Questions about the row below.
1) Find the entry at the centre.
2) Find the entry just right of 5919.
3) Find the entry just right of 3944.
4) Find the entry just right of the smallest entry.
[3944 5919 7098 3777 6679 2734 4808 8975 6120]
1) 6679
2) 7098
3) 5919
4) 4808

Read these off the matrix that follows.
1) Find the entry in the top-right corner.
2) Find the 2nd entry on the main diagonal.
3) Find the entry just right of 452.
4) Find the second entry on the diagonal from the top-right corner.
5) Find the top entry of the column that holds the largest entry.
6) Find the entry directly above 315.
7) Find the smallest entry in the last column.
8) Find the bottom entry of the column that holds the smallest entry.
224,127,-488,-47
-200,135,452,-303
205,-253,-241,287
23,372,644,209
265,-163,-434,527
423,-218,-265,675
-34,420,727,-220
315,-104,138,181
25,523,835,-217
86,366,602,-361
29,-327,-536,246
-12,401,754,-73
-42,223,389,-552
376,-25,-221,659
1) -47
2) 135
3) -303
4) 452
5) -488
6) -34
7) -552
8) 659

 -5.021   14.112    1.154  -14.943   -1.557   -8.851   -5.129  -12.539   -5.654
Which number is the median entry?
Answer: -5.129
The entry just right of -1.557 is -8.851
The entry just left of -8.851 -> -1.557
The entry just right of -12.539 is -5.654
Which number is the entry just right of 14.112?
Answer: 1.154

Questions about the matrix below. Rows and columns are numbered from 0.
1) Which number is the entry just left of the largest entry?
2) Which number is the bottom-left entry?
3) Which number is the entry in the top-left corner?
4) Which number is the entry just left of 4714?
5) Which number is the entry directly below 5660?
6) Which number is the entry at row 1, column 0?
7) Which number is the entry just right of the smallest entry?
8) Which number is the entry in row 0 and column 2?
[[4603, 3526, 7333, 6608, 2763, 7077, 5049, 7484, 6714, 6917, 6903, 3958, 3293, 5217, 4626],
 [3722, 2646, 8912, 7870, 3124, 8781, 6745, 8750, 8221, 6714, 8607, 5327, 3526, 4714, 4028],
 [6034, 7004, 5642, 6019, 6641, 5513, 5520, 5866, 6364, 5592, 5309, 6083, 6236, 5880, 7334],
 [5497, 8623, 4560, 6977, 8198, 4555, 4023, 5707, 7764, 3147, 4228, 6047, 7029, 4319, 9366],
 [6824, 5760, 7077, 5999, 6945, 6941, 8817, 6219, 5328, 7975, 7190, 7962, 6971, 7676, 5660],
 [5364, 5996, 6264, 7259, 6170, 5827, 5758, 6827, 6769, 5780, 5996, 5842, 5746, 5337, 7071]]
1) 4319
2) 5364
3) 4603
4) 3526
5) 7071
6) 3722
7) 8912
8) 7333

Read these off the row that follows.
1) Report the fifth-last entry.
2) Report the entry just right of 40.
3) Report the third largest entry.
4) Report the second smallest entry.
5) Report the 3rd entry from the left.
6) Report the second entry from the left.
7) Report the first entry.
|  -32 |  -40 |   57 |   39 |  -22 |  -68 |  -84 | -100 |  -38 |  -89 |   21 |  -25 |   40 |   28 |  -41 |   33 |
1) -25
2) 28
3) 39
4) -89
5) 57
6) -40
7) -32

Questions about the array below.
1) The fourth-last entry, reading row by row?
2) The entry just left of 88?
3) The entry in the top-right corner?
4) The third entry on the main diagonal?
5) The fourth entry in reading order?
6) The 3rd entry, reading row by row?
7) The entry in the bottom-right corner?
8) The smallest entry in the first row?
|   7 |  -9 |  -1 |   3 |   1 |  -2 |  -1 |  10 |   8 |  84 |  90 |  88 |  83 |
|   6 | -11 |   1 |   1 |   1 |  -2 |   0 |   7 |   0 |   7 |  82 |  87 |  87 |
|  10 | -11 |   3 |   4 |   0 |  53 |  84 |  90 |  87 |  85 |  87 |  86 |  80 |
1) 85
2) 90
3) 83
4) 3
5) 3
6) -1
7) 80
8) -9

Questions about the grid below. Indices start at 0.
1) Which number is the top entry of the column that holds the smallest entry?
2) Which number is the entry in row 0 and column 2?
3) Which number is the entry just right of the largest entry?
4) Which number is the entry directly above the smallest entry?
5) Which number is the entry in row 2 and column 0?
6) Which number is the entry just left of the largest entry?
7) Which number is the entry at row 2, column 1?
8) Which number is the bottom-right entry?
[[-21  -1  36  -8 -14 -67  16  37  18 -15  17  21  22  43  17  13]
 [ 60   1 -32  -1   9  89  -5 -27   1  32  20  30 -18 -46  -8 -17]
 [-27  10  26  39  61  21  -9  39 -23 -26 -24  -2  17  56   4  10]
 [ 49  -7 -42  -5  -5  51   1 -55  -6  42 -28 -33 -13 -56 -15 -15]
 [ 51   2 -41 -30 -51  15   6 -63  30  63  10 -29 -27 -72 -14 -16]
 [-36  -5   2  16  17  -7 -17  24 -25 -56   7  23   0  11   5  -6]
 [ 57 -10 -46 -11   0  83  -9 -38  -6  25   8  32 -22 -62 -12 -32]
 [ 56 -21 -37 -20 -13  37  16 -51  -1  38 -24 -11   0 -54  -9 -13]
 [ 52  -1 -37 -32 -51  14   9 -59  29  62  10 -24 -23 -68 -11 -13]
 [ 25 -12   5  -5   7  33   1  25  -3 -12  32  66   4   3  11 -10]
 [ 55  -8 -30 -13   5  78  -4 -20   0  23  20  55 -15 -41  -7 -23]]
1) 43
2) 36
3) -5
4) -56
5) -27
6) 9
7) 10
8) -23

-44   60  -80  -58  -78  -70   -6  -88   -9   29   31   59   97
Read off the first entry from the right.
A: 97
Read off the 1st entry from the left.
A: -44
The entry just right of the smallest entry is -9
Read off the third entry from the right.
A: 31
The 2nd entry from the left -> 60

[-12.2  -1.4  -6.2 -16.3  -3.7  -8.2  15.7   7.2 -15.4  12.8 -10.9  15.1
   1.1   5.2   6.4]
Report the entry just left of the smallest entry.
-6.2
The first entry from the right is 6.4
Report the second-last entry.
5.2
The entry just right of 15.7 is 7.2
The 5th entry -> -3.7
Report the fifth-last entry.
-10.9
The entry just right of -10.9 -> 15.1
The 1st entry: -12.2
Report the entry just left of the centre entry.
15.7
Report the third entry from the right.
1.1
The fourth entry: -16.3

X =
|   3 |   5 |  29 | -30 |
|  -8 |  56 |  23 | -21 |
|  -4 | -69 | -46 |  30 |
|  16 | 106 |   3 |  10 |
|  -9 |  80 |  21 | -10 |
|  -2 | -78 |  47 | -24 |
|   7 | -11 |  32 | -30 |
| -10 |  70 |  22 | -15 |
|   5 |  -3 |  30 | -30 |
|  24 |  62 | -20 |  20 |
|   5 |  -5 |  31 | -30 |
|  -2 | -68 | -45 |  31 |
| -12 | -83 |  42 | -25 |
|  26 |  90 | -16 |  11 |
| -18 | -79 | -48 |  11 |
Counting starts at 0.
Which number is the entry directly below 62? -5
Which number is the top-left entry? 3
The entry directly below -68 is -83
Which number is the entry just left of -11? 7
The entry directly above the smallest entry -> -68
The entry just left of -21 -> 23
The entry just right of -45: 31
Which number is the bottom-left entry? -18
The entry just right of the smallest entry -> 42
Which number is the entry in row 0 and column 2? 29
Which number is the entry at row 0, column 1? 5
The entry directly above the largest entry -> -69
Which number is the entry just left of 47? -78
The entry at row 2, column 0 -> -4
Which number is the maximum? 106
The entry directly below 10 -> -10
The entry directly below -15: -30
The entry just right of the largest entry is 3
Which number is the top-right entry? -30
The entry just right of -20 is 20
Which number is the entry in row 1 and column 1? 56
Which number is the bottom-right entry? 11
The entry directly above -12 is -2
Which number is the entry at row 1, column 0? -8
Which number is the entry just left of -78? -2
Which number is the bottom entry of the column that holds the smallest entry? -79
